Below is a small trained network, with its code and all its weights. Each question gives an input and a class and asks what happens when units are switched off, that is, made to give their printed mean instead of their output.

import numpy as np


def w(rows, s, z=0):
    codes = np.array(rows[::2]) - 128.0
    scale = np.full(codes.shape[1], s)
    scale[-1] = z or s
    return codes * scale


def f(y):
    return y / 2 * (1 + np.tanh(0.7978845608 * (y + 0.044715 * y**3)))


def log_softmax(a):
    a = a - a.max(-1, keepdims=True)
    return a - np.log(np.exp(a).sum(-1, keepdims=True))


def net(x, mask):
    res = np.array(x, float).reshape(1, 3) / 4 @ E
    y = f(res @ A[0][:, :-1].T + A[0][:, -1])
    res = res + np.where(mask, y, B[0][:, -1]) @ B[0][:, :-1]
    return log_softmax(res[-1] @ U[:, :-1].T + U[:, -1])


A, B = {}, {}
E = w([
[254,205,163],'x0',
[139,117,117],'x1',
[89,234,5],'x2',
],0.0082)
A[0] = w([
[121,27,209,234],'n0',
[200,47,193,254],'n1',
[89,5,138,201],'n2',
[99,223,36,197],'n3',
[213,175,43,112],'n4',
[96,109,68,134],'n5',
[82,196,48,214],'n6',
[198,147,167,216],'n7',
],0.014,0.0057)
B[0] = w([
[16,201,108,254],'n0',
[61,179,178,253],'n1',
[69,118,57,230],'n2',
[196,98,109,243],'n3',
[195,185,100,191],'n4',
[104,58,137,166],'n5',
[204,39,29,231],'n6',
[117,251,254,197],'n7',
],0.0089,0.013)
U = w([
[2,174,79,191],'0',
[198,184,122,130],'1',
[82,125,149,6],'2',
[69,181,236,190],'3',
[103,7,100,209],'4',
[118,74,204,2],'5',
],0.014,0.0051)

Each question gives the input, the list of numbers given to net, and the class t.
The units are the neurons (one row each of A and B). Each row of codes is followed by its name. A weight is (code - 128) times the scale printed after its matrix; where a second scale follows, it is the last column's (A, B and U).
mask holds one flag per neuron, in row order. A switched-off neuron (its flag False) gives its mean, the last column of its row in B, instead of its output. The means were averaged over made-up inputs and are rounded, as every weight is.
A unit's drop is (log p(t) with every unit on - log p(t) with that unit switched off) / (log p(t) with every unit on - log p(t) with every unit switched off).
The circuit of an input: a set's keep is (log p(t) with only the set's units on - log p(t) with every unit switched off) / (log p(t) with every unit on - log p(t) with every unit switched off). Starting from all 8 units, units are removed one at a time, each time the one whose removal leaves the highest keep (on an exact tie, the one counted first), for as long as the keep stays at least 0.8.
circuit, biggest first: the units of the circuit, biggest drop first
most important unit: the unit with the biggest drop
top k neurons: the k neurons with the biggest drops, biggest first
drop when u is switched off: that unit's drop, to one decimal
input [-8,-3,1], class 4: circuit, biggest first	[n1; n7]
input [0,1,-8], class 0: circuit, biggest first	[n0]
input [-1,6,1], class 4: circuit, biggest first	[n0; n7]
input [-2,1,-7], class 0: top 2 neurons	[n2; n0]
input [1,-5,5], class 1: top 2 neurons	[n4; n2]
input [8,6,-1], class 3: top 2 neurons	[n7; n6]
input [0,7,-7], class 0: top 2 neurons	[n0; n2]
input [-1,-3,-6], class 0: top 2 neurons	[n0; n2]
input [8,0,0], class 3: top 3 neurons	[n7; n6; n3]
input [2,8,1], class 1: top 2 neurons	[n0; n1]
input [0,-3,8], class 4: top 2 neurons	[n6; n7]
input [-2,-7,1], class 4: drop when n0 is switched off	0.2
input [-5,-8,1], class 4: drop when n1 is switched off	0.2
input [-6,-2,1], class 4: most important unit	n1
input [1,8,1], class 1: drop when n0 is switched off	0.4
input [8,-8,7], class 1: drop when n0 is switched off	0.0
